Below are the code and all the weights of a small trained network. Each question names an input and a target symbol and asks about switching units off, where a switched-off unit gives its printed mean instead of its output.

import numpy as np


def w(rows, s, z=0):
    codes = np.array(rows[::2]) - 128.0
    scale = np.full(codes.shape[1], s)
    scale[-1] = z or s
    return codes * scale


def norm(h):
    return h / np.sqrt((h * h).mean(-1, keepdims=True) + 1e-5)


def f(y):
    return y / 2 * (1 + np.tanh(0.7978845608 * (y + 0.044715 * y**3)))


def softmax(a):
    e = np.exp(a - a.max(-1, keepdims=True))
    return e / e.sum(-1, keepdims=True)


def log_softmax(a):
    a = a - a.max(-1, keepdims=True)
    return a - np.log(np.exp(a).sum(-1, keepdims=True))


def net(x, mask):
    ids = ['ΘΞΦαδεμω'.index(c) for c in x.split()]
    T = len(ids)
    res = E[ids] + P[:T]
    u = 0
    for l in range(2):
        r = norm(res)
        for j in range(3):
            rows = slice(2 * j, 2 * j + 2)
            q, k, v = (r @ M[l][rows].T for M in (Q, K, V))
            z = softmax(np.where(np.tri(T) > 0, q @ k.T / 2**0.5, -1e9)) @ v
            o = O[l][rows]
            res = res + np.where(mask[u + j], z, o[:, -1]) @ o[:, :-1]
        u += 3
        y = f(norm(res) @ A[l][:, :-1].T + A[l][:, -1])
        res = res + np.where(mask[u : u + 12], y, B[l][:, -1]) @ B[l][:, :-1]
        u += 12
    return log_softmax(norm(res)[-1] @ U[:, :-1].T + U[:, -1])


Q, K, V, O, A, B = {}, {}, {}, {}, {}, {}
E = w([
[83,155,147],'Θ',
[60,64,154],'Ξ',
[94,204,135],'Φ',
[104,217,88],'α',
[70,166,135],'δ',
[111,179,130],'ε',
[81,79,111],'μ',
[253,212,199],'ω',
],0.015)
P = w([
[210,22,114],'0',
[37,93,141],'1',
[2,74,118],'2',
[5,64,102],'3',
[35,156,178],'4',
[28,153,167],'5',
[34,147,153],'6',
[33,136,162],'7',
[31,126,141],'8',
[35,129,136],'9',
],0.0075)
Q[0] = w([
[104,130,194],'L0H0',
[101,121,181],'L0H0',
[82,155,207],'L0H1',
[117,167,131],'L0H1',
[40,173,130],'L0H2',
[7,162,200],'L0H2',
],0.015)
K[0] = w([
[156,144,212],'L0H0',
[104,155,177],'L0H0',
[217,92,170],'L0H1',
[154,187,203],'L0H1',
[246,124,157],'L0H2',
[218,94,136],'L0H2',
],0.014)
V[0] = w([
[124,103,8],'L0H0',
[218,73,87],'L0H0',
[161,186,124],'L0H1',
[64,136,95],'L0H1',
[107,172,173],'L0H2',
[75,50,126],'L0H2',
],0.014)
O[0] = w([
[255,47,241,50],'L0H0',
[47,55,115,2],'L0H0',
[135,174,143,144],'L0H1',
[49,104,248,73],'L0H1',
[1,157,161,129],'L0H2',
[29,141,3,84],'L0H2',
],0.0052,0.0081)
A[0] = w([
[110,182,76,3],'L0N0',
[182,162,128,174],'L0N1',
[74,32,225,183],'L0N2',
[118,114,156,80],'L0N3',
[179,115,1,135],'L0N4',
[127,86,34,174],'L0N5',
[156,95,123,59],'L0N6',
[156,54,189,54],'L0N7',
[34,56,114,197],'L0N8',
[181,42,137,150],'L0N9',
[130,190,54,107],'L0N10',
[169,107,142,110],'L0N11',
],0.0096,0.0043)
B[0] = w([
[134,56,126,147],'L0N0',
[3,94,231,182],'L0N1',
[110,228,100,215],'L0N2',
[210,107,77,111],'L0N3',
[58,130,177,155],'L0N4',
[63,238,192,166],'L0N5',
[173,35,180,96],'L0N6',
[97,63,118,118],'L0N7',
[159,231,130,252],'L0N8',
[34,62,185,124],'L0N9',
[12,68,108,216],'L0N10',
[40,59,124,105],'L0N11',
],0.0057,0.0044)
Q[1] = w([
[125,251,136],'L1H0',
[180,182,152],'L1H0',
[34,204,171],'L1H1',
[230,61,52],'L1H1',
[42,182,132],'L1H2',
[186,41,91],'L1H2',
],0.015)
K[1] = w([
[207,243,152],'L1H0',
[119,188,97],'L1H0',
[165,14,105],'L1H1',
[96,254,184],'L1H1',
[158,84,105],'L1H2',
[118,235,76],'L1H2',
],0.014)
V[1] = w([
[174,86,137],'L1H0',
[103,115,2],'L1H0',
[148,162,242],'L1H1',
[128,42,120],'L1H1',
[50,82,109],'L1H2',
[122,167,42],'L1H2',
],0.015)
O[1] = w([
[95,218,140,2],'L1H0',
[142,137,67,88],'L1H0',
[60,101,100,146],'L1H1',
[168,250,57,139],'L1H1',
[206,165,141,207],'L1H2',
[147,72,130,92],'L1H2',
],0.015,0.0087)
A[1] = w([
[211,177,129,230],'L1N0',
[92,215,74,191],'L1N1',
[188,194,189,59],'L1N2',
[221,111,196,105],'L1N3',
[194,124,167,136],'L1N4',
[6,142,121,58],'L1N5',
[77,134,223,14],'L1N6',
[125,206,25,22],'L1N7',
[91,225,178,4],'L1N8',
[81,37,110,180],'L1N9',
[143,143,208,55],'L1N10',
[194,140,70,45],'L1N11',
],0.016,0.004)
B[1] = w([
[75,82,137,249],'L1N0',
[176,162,180,198],'L1N1',
[132,59,168,190],'L1N2',
[56,114,51,198],'L1N3',
[62,104,58,180],'L1N4',
[170,98,89,193],'L1N5',
[83,105,5,160],'L1N6',
[144,91,204,183],'L1N7',
[135,231,146,163],'L1N8',
[173,122,175,187],'L1N9',
[64,67,92,140],'L1N10',
[74,174,87,183],'L1N11',
],0.012,0.011)
U = w([
[230,56,94,181],'Θ',
[129,147,3,196],'Ξ',
[58,81,249,26],'Φ',
[34,227,94,2],'α',
[186,43,222,89],'δ',
[117,133,231,191],'ε',
[220,152,54,174],'μ',
[27,145,142,79],'ω',
],0.017,0.0069)

Each question gives the input, a string of symbols that net reads in full, and the target symbol t.
The units are the heads (2 rows each of Q, K, V and O) and the neurons (one row each of A and B). Each row of codes is followed by its name. A weight is (code - 128) times the scale printed after its matrix; where a second scale follows, it is the last column's (O, A, B and U).
mask holds one flag per unit, layer by layer, with each layer's heads first. A switched-off unit (its flag False) gives its mean, the last column of its rows in O or B, instead of its output. The means were averaged over made-up inputs and are rounded, as every weight is.
A unit's drop is (log p(t) with every unit on - log p(t) with that unit switched off) / (log p(t) with every unit on - log p(t) with every unit switched off).
The circuit of an input: a set's keep is (log p(t) with only the set's units on - log p(t) with every unit switched off) / (log p(t) with every unit on - log p(t) with every unit switched off). Starting from the 12 units with the biggest drops (on a tie, the unit counted first), units are removed one at a time, each time the one whose removal leaves the highest keep (on an exact tie, the one counted first), for as long as the keep stays at least 0.8.
units of the circuit, in order: the units of the circuit, biggest drop first
k most important neurons: the k neurons with the biggest drops, biggest first
which heads matter: for each layer, one digit per head in row order, 1 if its drop is at least 0.15 and else 0, layers parted by /
input Ξ μ Θ, target Ξ: which heads matter => 101 / 101
input Φ ω ω Ξ Θ Θ, target Φ: units of the circuit, in order => (L1H1, L0N8)
input ε ε ω ω α Φ Φ Ξ Ξ, target ε: which heads matter => 100 / 000
input μ Φ ε Θ Ξ, target μ: units of the circuit, in order => (L1H1)
input Ξ δ α Ξ α, target Ξ: which heads matter => 101 / 111
input μ Ξ ω μ ε Ξ Ξ, target μ: units of the circuit, in order => (L1H1, L0H0, L0H2)
input δ Θ Ξ Θ Φ δ, target δ: which heads matter => 011 / 000
input Θ μ δ, target Θ: 2 most important neurons => (L0N8, L0N5)
input δ ω α Θ, target δ: units of the circuit, in order => (L0H2, L1H1)
input μ Θ ω μ, target μ: which heads matter => 101 / 111
input ω ε ε ω ε ω Ξ α ω, target ω: which heads matter => 000 / 011
input Θ Θ ε, target Θ: which heads matter => 001 / 100
input ε Φ Θ Ξ Θ δ, target ε: which heads matter => 100 / 010
input Ξ Ξ Ξ δ, target Ξ: units of the circuit, in order => (L1H0)
input Ξ Ξ δ δ Ξ ε, target Ξ: which heads matter => 101 / 111
input Ξ Ξ Ξ ω, target Ξ: 2 most important neurons => (L0N8, L0N5)
input Φ Ξ μ Φ, target Φ: which heads matter => 001 / 010
input μ Ξ Φ α, target μ: which heads matter => 101 / 110
input Φ α δ Ξ μ Θ Ξ Ξ δ, target Φ: 3 most important neurons => (L0N2, L0N8, L1N3)
input μ μ α ε ε, target μ: units of the circuit, in order => (L1H1)
input Θ Φ Φ Θ, target Θ: 2 most important neurons => (L0N5, L0N8)
input δ Ξ α α ε Ξ Ξ, target δ: 2 most important neurons => (L0N8, L1N9)
